In the rows, zero is written as 128.
Each row has a class, written as a number after it; each block has new classes, again numbered from 0 up.
[135  78 116 135 112 125 107 164 110  79 150  91 134 117 107 129 144 103
 144 108 118 108 105  82 157 129 159 150 123 115  94 117]
9
[128 132 144 156 157 121 143 117 138  73 158 137 115 119 121 129 129 105
 111  99 134 150 138 128 124 120 111 100 107 130 108 128]
5
[ 96 143 146 144 135 135 124 134 130 135 137 130 123 103 154 149 117 129
 118 126 115 133 137 147 129 157 123 105 125 145 101 101]
2
[119 131 136 135 144 133 150 112 137 104 139 136 122 119 119 150 122 123
 118 118 128 132 135 121 114 137 129 114 117 138 118 119]
5
[135 103 165 139 130 146 151 142 114 112 146 120  98 138 121 149 142 112
 129 124 129 160 132 132 116 133 145  96 124 130 136 113]
1
[129 114 127 134 149 126 116 108 115  98 126 131 125 119 114 142 144 120
 119 127 134 149 157 125 118 131 129 120 112 140 145 117]
3
[117 140 141 121 119 144 101 128 128 150 137 128 118 126 117 105 132 126
 133 136 116 118 121 121 131 139 142 141 151 119 122 115]
7
[141 123 108 113 153 130 135 101 127  90 129 139 116 139 118  96 109 102
 149 102 164 137  97 117  86  93 119 139 125 108 160 134]
8
[142  93   4  87 178 112 194  60 125  70 120  81 210 121 110 151 115 146
 135 116 160  91 127  39  97 116 126 133  72 134 153 162]
6
[145 135 109 114 137 120 125 122 128  93 135 147 142 156 125 124 122 104
 145 120 129 133 122 116 102 110 142 153 116 111 141 136]
3
[121 145 149 122 130 142  97 142 119 154 129 118  90 124 116  90 122 104
 143 128 129 119 132 133 124 128 116 150 140 111 124 127]
10
[141 142 117 113 125 102 137 116 116 100 140 117 141 148 110 106 122  94
 155 118 132 133 126 102 106  93 140 142 133  99 138 130]
4
[122 124 131 145 148 123 136 102 122  88 116 129 138 101 132 141 137 119
 110 125 142 136 148 119 128 128 108 114 115 135 141 105]
9
[112 119 136 107 120 123  97 132  96 137 104  88 116 134 100 115 118  92
 165 100 111 116 149 100 132 111 159 172 127 103 132 120]
3
[148 109 141 135 139 132 139 118 118  94 128 127 118 124 129 132 135 122
 123 131 142 143 137 126 126 132 125 111 129 130 141 116]
1
[123 147 145 137 143 126 140 109 136 101 129 137 133 145  92 148 148 127
 127 131 121 136 147 118 120 138 131 113 118 138 144 102]
3
[171  98  94 123 114 105  93 126 102 143 114 130 125 131 133 144 108 139
 109 105 134 126 148 133 122 127 151 153 117 136  95 137]
3
[147 104 118 140 132 106 134 104 120  99 120 135 124 122 119 164 126 129
 119 113 137 132 155 127 132 121 132 114 101 136 133 110]
3
[152 114 144 120 113 133  94 127 130 159 149  91  70 121 123  72 116 118
 115 100 123 175 142 144 123 110 108 144 146 117 109 133]
4
[117 137 132 140 132 139 127 114 133 129 128 137 126 113 118 155 124 130
 141 148 148 107 135 127 143 149 124 123 127 139 137  94]
10
[135 174 139 132 145 139 152 104 119 134 123 141 121 154 100 122 126 111
 114 141 140 116 150 126  76 125 130 125 115 117 163 113]
10
[114 120 148 126 130 135 127 142 114 130 125 107 126 118 116 106 146 109
 135 120 121 140 134 112 134 125 123 139 129 120 127 126]
9
[148 127 135 103 125 120 131 117 120  77 155  96 129 154  76 105 144 101
 160 133 139 142 109  96  82  95 146 130 149  99 171 142]
4
[126 134 135 124 127 138 131 118 144  88 140 141 137 119 124 124 102 112
 150 132 140 119 115 119 108 139 137 143 141 114 119 121]
5
[122 118 157 148 142 132 135  91 134 116 132 133 131 125 133 140 115 129
 117 133 140 149 138 127 121 135 109 114 121 139 142 103]
8
[119 136 111 124 140 132 137 114 136  92 134 130 159 127 136 128 127 109
 142 129 139 110 116 109 119 123 123 147 119 120 138 115]
9
[116 144 132 119 113 156 137 138 130 166 107 150  95 119 136  70  94 120
 154 103 126 161 106 132 128 134 132 160 157 114 114 119]
8
[126 126 156 127 130 139 111 144 119 149 132 119  96 119 139  91 128 113
 135 119 130 139 139 147 142 139 114 133 142 123 103 119]
1
[117 118 140  89 134 147 154 129 119 112 124 121 134 140 103  98 144 102
 171 143 126 131 114  85 114 128 145 153 148 104 159 114]
1
[144  80 120 139 104 123 131 149 107 141 121  96 106 117 120 129 136 104
 125 107 105 125 141  90 164 104 125 131 112  95 129 133]
6
[128 120 177 141 165 115 172 140 116  75 133 123 108 127 120  94 133  90
 163 103 151 197 137 151 128 116 108  92 110 118 120 148]
1
[ 95 131 152 138 141 114 159 104 100  46 142 125 161 118 116 127 142  94
 122 110 106 144 153  78 122 115 143 102 143  97 160 110]
0
[133 147 136 126 140 134 125 112 127 101 132 132 135 136 121 122 115 106
 148 138 147 127 124 113 106 122 126 140 133 112 155 129]
10
[143 112 152 133 127 136 123 138 111 130 133 113  99 125 129  97 138 113
 118 121 124 140 145 127 134 130 122 124 135 119 120 120]
1
[119  82 143 137 120 123 110 161 127 118 146 100 115 101 144 144 117 126
 137 132 107 124 119 126 152 152 130 118 115 136  82 117]
2
[106 124 161 134 141 127 158 121 124  98 118 116 144 126 120 148 133 105
 144 127 123 149 135 104 121 123 121 118 114 123 145 115]
9
[169  90 105 151 133  99 135 122 106  91 110 130 102 122 138 141 124 110
 116 110 131 129 161 124 131  93 118 105  78 118 146 132]
3
[176  99  99 122 113 108 118 130 114  90 136 139 132 145 112 115 109 109
 133 104 133 131 128 116 106 116 166 163 115 106 104 129]
3
[106 126 154 133 109 147 123 145 122 163 131 138 114 119 145 116 114 124
 146 132 117 135 115 137 139 146 137 139 146 129 112 114]
8
[124 130 138 142 141 134 146 130 125  81 139 130 110 128 106 118 149 128
 104 120 119 146 139 131 127 129 126  97 136 125 151 124]
0
[142 112 118 124 124 125 134 137 108 104 165 158 168 170 136 146 135 101
 135 150 125 110  92  88  84 112 161 136 123 110 149 132]
8
[118 121 165 142 132 138 123 130 110 103 130 125 134 118 118 133 136 100
 126 115 135 173 138 123 114 132 137 129 133 123 129 115]
9
[143 136 123 111 136 107 126 112 123  96 138 125 134 146 112 120 124 102
 151 135 142 141 122 117  93 101 128 134 131 111 147 131]
4
[124 128 133 137 126 135 122 122 126 115 111 123 130 113 129 149 118 120
 129 139 123 128 140 128 125 146 122 132 129 119 127 118]
6
[141 119 142 138 133 113 121 115 123  91 135 135 134 132 120 152 132 123
 129 153 130 106 123 124 114 123 137 105 120 121 145 124]
7
[124 126 148 131 128 135 117 139 120 143 115 107 115 124 126 102 128 102
 129 124 111 148 146 123 133 123 109 146 129 101 128 143]
6
[125 103 137 130 129 122 138 140 115 103 102 106 101 113  93 144 146 117
 133 121 119 112 126 108 138 122 129 124 115 124 134 105]
9
[129 193 127 112 126 121 191 112 125  74 139 142 178 166 112 132 118 106
 151 119 128 112 101 107  61 104 171 125 145  93 178 135]
2
[141 118 122 132 136 130 126 102 125  92 128 123 134 114 129 154 126 134
  96 122 139 131 134 134 107 136 134 135 124 140 129 113]
9
[ 94 127 115 114 138 125 137 147 123 172 137 117 136 128 152 128 120 109
 153 103 119 129 122 120 151 115 127 140 106 127 113 130]
2
[137 148  92 118 153 119 132 101 119  71 117 145 152 153 107 136 129 101
 152 117 147 119 125  85  86 100 135 126 114 113 175 127]
3
[154 110 124 143 135 102 134 102 110  96 125 113 116 118 115 140 123 119
 119 122 146 161 157 128 118 110 122 105 112 132 136 120]
4
[117 142 137 133 124 131 112 117 123 128 133 122 125 118 124 121 129 115
 140 134 130 160 145 127 135 133 129 131 144 132 130 106]
4
[130 113 146 141 125 141 121 131 118 131 110 114 110 116 115 139 130 116
 120 134 122 151 148 128 126 139 122 128 127 117 137 124]
6
[120 134 135 143 133 141 119 109 127 121  99 121 137 106 129 144 123 127
 124 145 131 137 152 121 134 147 108 125 134 125 147 119]
6
[141 124 116 138 135 142 106 125 120 112 105 119 121 125 128 154 127 120
 118 138 130 134 132 115 113 129 116 123 127 121 156 139]
6
[102 152 134 119 155 141 185  96 140  80 145 111 155 139 127 110 147 102
 164 133 123 143 148 114 123 102 124 126 100 113 204 142]
3
[ 84 158 160 114 109 151 124 116 131 131 115 141 164 128 104 106 139 129
 147 164 109 117 137  89 140 158 139 148 191 107 166  84]
0
[129 123 119 120 130 124 114 126 126  96 124 132 148 141 118 107 125 118
 135 143 128 110 128 107 128 126 128 146 143 107 148 121]
0
[120 144 112 110 136 124 116 102 134 100 130 140 162 134 127 114 136 112
 152 131 127 118 131  91 131 116 123 155 137 113 157 120]
3
[122 146 147 135 147 127 130 122 119 103 128 137 114 124 105 137 131 111
 133 129 135 133 132 122 118 135 127 121 128 127 132 115]
10
[144 122 111 112 126 127 130 117 127  94 137 135 135 142 116 121 129 111
 145 123 130 126 125 111 105 112 147 147 125 110 152 129]
3
[115 131 151 139 124 136 104 129 126 133 156 126 121 121 140 101 128 104
 138 125 122 131 128 124 136 121 124 119 135 108 124 125]
7
[118 139 149 137 133 127 137 135 119 111 131 139 110 112 123 130 127 113
 122 115 116 132 136 122 119 130 128 111 133 123 113 130]
5
[128 115 140 137 134 134 133 123 114  90 129 120 128 115 115 149 141 116
 115 122 134 139 132 122 109 131 141 122 124 131 138 114]
9
[128 119 126 108 131 117 158 121 141  79 152 128 163 128 124 124 130 118
 156 142 132 115 101 108 115 119 135 134 131 108 151 128]
2
[123 142 125 102 117 116 128 120 125 104 141 125 158 147 120 126 123 101
 178 139 130 136 105  93 113 107 145 149 154 104 150 126]
4

Next block: new classes, numbered from 0 again.
[128 162 140 135 111  57 131 214  92 174 112  87 145 169 112 149 119  94
 118  72 127  41 111  91 148 110  73  89 127 151 104 142]
11
[155 129 128 106 100  98 150 167 102 143 110 108 162 132 163 142 126 121
 152  94 112  96 130 122 123 120 115 125 118 161 111 158]
10
[131 154 130 127 105 139 115 182 119 172 130 128 106 139  60 127  90 121
 114 157 125  80 142  84 163 135  99  98 133  91  73 136]
2
[130 125 122 162 100 156  88 112  90  83 171 155  59 107  76  94 111 202
 165  93 153  58 129 128 162 126  82 118 178 113 101 144]
0
[135 175 128 113  82 125 118 183  95 131 127  89 137 140 147 135 135 104
  99  60 114  39 106 117 140 118  73 113 102 123  97 146]
5
[122 128 144 123 134 100 145 124 114 114 129 150 123 137 152 124 140 137
 124 145 112 130 103 159 120 154 143 134 117 119 141 108]
3
[143 108 144 121 123 127  99 189 147 146 148 144  92 150  60 132 125  72
 126 162 115  70 112  51 126 136 116 105 103 128  80 108]
0
[143 141 128 119  97  74 111 190  95 138 103 113 160 127 174 145 134 147
 142  83 127  69 105 100 132 104 101  87 135 152  91 138]
1
[160  90 151 119 145 125 192 144 108 124 134 147 131 164 133 131 165 104
 153 107  74 101  97  75 104 100 155 164 176 184 160 121]
7
[105 150 118 169 102 143 129  75  68  61 187 127  97 130  74 113 108 187
 214 133 150  96 144 150 170 128 124 102 168  67  96 114]
11
[158 159 141 125 112 143  91 178 110 159 114 134 130 145  93 153 113 144
 129 128 102  97 142  97 124 141 134 111 126 109 108 165]
8
[118 130 128  99 121 120 137 139 146 106 114 162 131 134 136 111 155 123
 108 132  99 119 103 124  91 140  98 159 116 154 156 116]
4
[153 160 132 122  99  73 104 188  63 176 100  92 144 163 137 165 125 109
 137  84 135  57  97 130 143 122  87 102 126 142 120 147]
11
[ 94 149 124 114 134 108 116 115 123 118 101 165 130 110 127 132 138 129
 120 120 118 120 107 146 145 138  82 138 111 136 109 112]
6
[149 123 140 139  70  74 168 185  76 158 161 101 155 157 139 172 167  83
 180  92  95  48  97  93 141 100 141  99 135 129  79 145]
12
[177 151 133 124  46  67  84 171  90 156 128 129 130 147 155 158 141 102
 135  74  97  23 124 114 134 122  75 106 140 141 116 151]
12
[132 141 120 146 100  79 157 189 121 124 127 115 150 158 131 137 154 116
 139  68 103  51 112  93 119 105 124  85 136 144  85 146]
10
[116 132 146  89  97  99 211 153 120 131 173  88 151 137  44 104 103 114
 170 168 136 133 145 109 166  95  86 159 174 129 132 153]
12
[144 108 152 145 157 115 238 141 140 132 143 174 148 163 126 133 196  97
 162 125  44  97 115  83 112  73 172 157 173 185 160 147]
9
[109 164 123 100  76  99 142 153  98 138 142  72 145 142  93 103  79 165
 113 116 199 120 121 175 190 134  89 113 180  86  93 102]
1
[150 106 145 128 123 105 220 170 106 109 162 142 148 185  94 129 164  97
 190 124  56  81 126  75 109  96 169 159 190 168 158 150]
7
[137 121 132 152 128  77 143 160 112 115 153 118 127 169 100 109 137 119
 153 116 129  72 143 113 119 111 156 106 181 133 138 146]
7
[139 140 169 156 107 142 122  92 103  66 197 139  44 115  77  77 105 163
 185 160 157 109 147 120 163 112 101 123 165 106 104 150]
3
[133 155 149  87 117  59 138 195 121 137  84 124 174 133 164 110 121 114
 112 114  95  63 130 104 120 107  73 118 123 181 135 139]
1
[ 93 137 139  95  70 111 202 130 111  98 173  75 139 143  93  95  98 151
 160 135 170 147 145 175 191 119 119 132 164  98  99 102]
6
[111 151 122 163  92 207 107  71  81  82 173 135  60  94 109  90 120 203
 134  91 148  90 118 142 186 129 102 122 161  74  68 108]
5
[154 151 129 122  91  77 121 215  85 174  99 104 148 154 134 169 135  99
 112  62 120  53 102 112 144 113  77  89 140 124 107 169]
2
[146 145 149 129  98 137 135 107  85  71 177 131  97 159  66  62 100 181
 206 135 153  69 164 159 161 117  83 134 195 123 146 181]
10
[143 115 114 149 115 141 205 128  99 104 154 146 124 162 130 151 176 144
 180 134  57 115 107 121  93 117 218 136 168 128 154 107]
11
[100 127 145 119 129  79 141 136 102 136 140 155 154 144 109 132 161 127
 152 163  82 121 110 153 126 148 115 136 139 133 139 151]
12
[109 134 129  74  75 103 164 170 105 122 193  91 116 161  57 125 131 102
 156 106 165 119 140 145 161 113 123 116 169  88 127 105]
8
[148 123 160 113 104 137 208 179 126 119 163 157 143 171 118 138 188  99
 175 135  29  94 128  66  90  98 173 151 151 166 154 145]
8
[113 146 143 137 104 153 141  82  88  36 184 153  94 101  94  87 113 195
 188 123 140 114 171 152 164 125 103 129 162  93 132 153]
8
[168 165 138 108 123 139  76 167 125 105 109 151  80 130 107 138 110 108
  92 123 117  85 113  94 120 133  97  96 126 117 104 140]
1
[108 131 125 171  88 143 107 101 107  63 182 173  82 107  75  96 131 190
 180 140 109  81 134 123 144 141 104 122 157 106  85 134]
0
[168 143 137 122  99  91 151 164 173 114 132 142 127 152 112 114 133 117
 130 104  71  57 167  62 108  81  98 121 156 171 154 150]
9
[ 98 106 142 131 113  94 123 158 174 157 179 136 107 154 120 132 182  92
 127  92 119 123 125  89 107 109 112 128 151 180 114 106]
6
[137 163 133 131 148 152 119 150 155 176  94 153 118 122  86 122  79 148
  81 148 111  81 141  64 164 130 102 116 104 126  73 123]
9
[147 150 142 171 104 119  95 144 127 165 138 157 113 141  74 146 127 116
 131 148  81  67 127  70 134 140 119 109 137 108  70 141]
12
[117 149 133 168 125 167 108  86 103  74 157 165  46  91  87 101 100 178
 150 113 147  93 150 137 174 132 116 110 141  92  70 139]
6
[137 132 134 110 135  89 159 151 181 138 135 128 147 153  96 107 131 103
 127  98  96  68 155  62 109  73  87 133 147 173 153 121]
9
[137 166 142 126  81  62  88 213 103 150 105 107 157 144 147 141 136 130
 128  75 115  42 140  94 129 105  91  69 123 142  98 163]
8
[108 134 113 115 129 107  75 156 124 113 120 156 125 146  91 132 148 134
 113 121 127  81  78 136 118 151  78 113 125 120 126 116]
0
[ 94 119 140 119 100  87 130 123 118 101 136 152 148 134 132 132 175 117
 160 142  86 139 101 140 103 151 122 129 110 125 102 100]
4
[174 146 151 161 112 142  89 130 122 139 145 152  57 120 101 156 123  82
 128 128 117  94 111  72 131 131 133 110 111 100  61 117]
3
[133 109 141 151 120 117 146 123 131 127 144 138 128 136 107 103 131 136
 152 140 118 102 152  98 132 101 116 120 176 124 131 122]
2
[135 139 146 167 108 140 124 103  90 107 178 158  96 134  66  89 103 174
 184 150 138  73 179 141 186 121 111 121 205  94 119 170]
12
[ 91 113 139  89  79  96 252 154 128 108 207  85 147 157  96  71 126 133
 166 175 159 136 136 138 162 103 152 145 183 127 128  80]
1
[120 136 128 112  87 110 174 175  98 148 155  87 118 150  46 140 112 117
 127 130 174 155 111 147 189 123 101 111 192  73  96 143]
2
[117 122 144 128 133 104 125 115  98 138 128 162 152 144 140 134 171 138
 150 128  93  91  84 128 130 127  96 139 148 149 138 128]
12
[138 151 133 136  90  43 136 184  78 123 119 104 137 147 139 142 138  93
 119  45 124  34  95 102 147 109  82  96 141 147  93 137]
7
[ 97  93 115  92  91 120 157 150 133 138 181  86 122 138  57 107 106 137
 138 151 192 153 114 140 170 136 119 133 161  97  99  71]
0
[128 137 127 119 149 129 103 137 121 118 108 179 112 129 145 134 157 105
 118 119 105  89 105 119 122 136 113 108 109 146 101 126]
10
[146 170 132 161 108 157 122 119 144 123 131 153 119 143  93 125 100 121
 108 133  96  92 141 108 130 165 116 129 119 104  77 132]
10
[127 173 128 141 106 136 116 119  94  72 152 161  89 112  68  79  88 183
 173 143 129  62 176 139 162 119 103 113 184  95 109 154]
1
[163 150 132 120 127 144  85 184 138 169  96 139  89 136 102 145 113 104
  60 137 117 108 119  92 121 139  99 101 128 116 112 155]
2
[ 94 124 137 141 135 117 154  70 104  84 140 156 161 116 177 143 179 148
 134 143 106 186  98 197 111 167 172 137 112  96 137 100]
8
[113 125 113  98 107 131 222 142 150  84 159  87 129 135  46  88 109 115
 118 153 163 143 131 117 171 105 121 147 158  78 132  94]
5
[125 133 154 161 141  82 142 184 144 152 150 145 137 150  93 110 145 107
 140 108 108  64 176  73 117 100 127 114 152 155 138 167]
8
[147 131 126 166  94  91 184 181 118 138 148 161 134 175  45 154 191  88
 193  82  46  66 120  83  89  98 156 147 194 134 129 168]
4
[132  92 138  93 123 137 207 157 140 117 137 183 125 146 103 114 183 107
 176 137  42 111 121  72  89  95 151 179 162 182 161 111]
4
[127 143 133 162 117 132 151  76  91  81 163 168  94 125  84 106 115 203
 168 111 128  94 136 160 184 132 104 130 174  98 119 149]
9
[172 131 133 134 132 138 204 130 136 141 108 130 159 166 161 128 133 154
  97  85  88  94 117 132 123 108 152 154 165 149 173 133]
9
[117 100 142 132 140 114 159 142 138 149 168 167 111 126  78 100 148 127
 174 163  83  79 152  59 123  96 127 143 158 165 130 135]
12
[120 145 118 130 104 146 107  91 115  66 164 160  82 110  99  90 112 192
 156 101 153 121 158 160 152 135  69 132 181 127 128 159]
10
[153 157 129 132 120 112 106 143 179 147 104 131 123 122 108 131 103 122
  83 159 110 110 140  72 122 124 112 103  95 129  87 127]
9
[159 141 127 152  67  60 155 169 104 143 130  99 147 134 169 164 136 118
 137  79 119  89 114 123 128 120 143 110 128 119  95 130]
3
[168 160 148 153 115 143  83 155 112 157 116 127  71 129  91 139  87 103
 115 154 119  78 135  62 147 131 112  92 108 118  67 124]
11
[131 149 127 164  75 163 118  98  83  94 166 139  85 132  73  98 109 217
 172 129 136  96 144 147 170 123 105 109 214  71 104 147]
2
[140 160 120 114  80  88  85 172 117 158  87  91 163 137 190 141 108 157
  97  40 146  67 127 140 139 121  71 106 123 153 111 135]
6
[162 102 150 147  99 111 176 151 127 129 167 128 114 144 115 113 146 121
 166 132  94  77 145  74 126  85 152 121 178 147 128 144]
12
[156  84 132 144 117 136 189 171 139 147 149 145 142 170 121 116 164 140
 145 108  78  82 121 101 101 104 171 160 200 173 170 129]
0
[104 161 122  45  84 150  86 161 125 163 139  75 110 148  69 109  77 141
 117 112 186 117 141 146 173 116  67 118 155 112  94  92]
6
[105 137 130  80 111 118 199 175 153 133 167 109 151 167  55  98 112 102
 149 142 121 116 155 107 139 115 101 150 159 147 129 130]
10
[122 114 157 132  98  93 159 154 140 122 178 144 135 151 106  88 156 126
 181 123 107  81 187  87 129  81 126 128 189 164 154 131]
8
[180 181 122 149  88 111  77 181 128 129 112 134  80 139  82 141 110  90
  89 128 127  62 119  62 130 124  94 103 143 132  84 169]
7
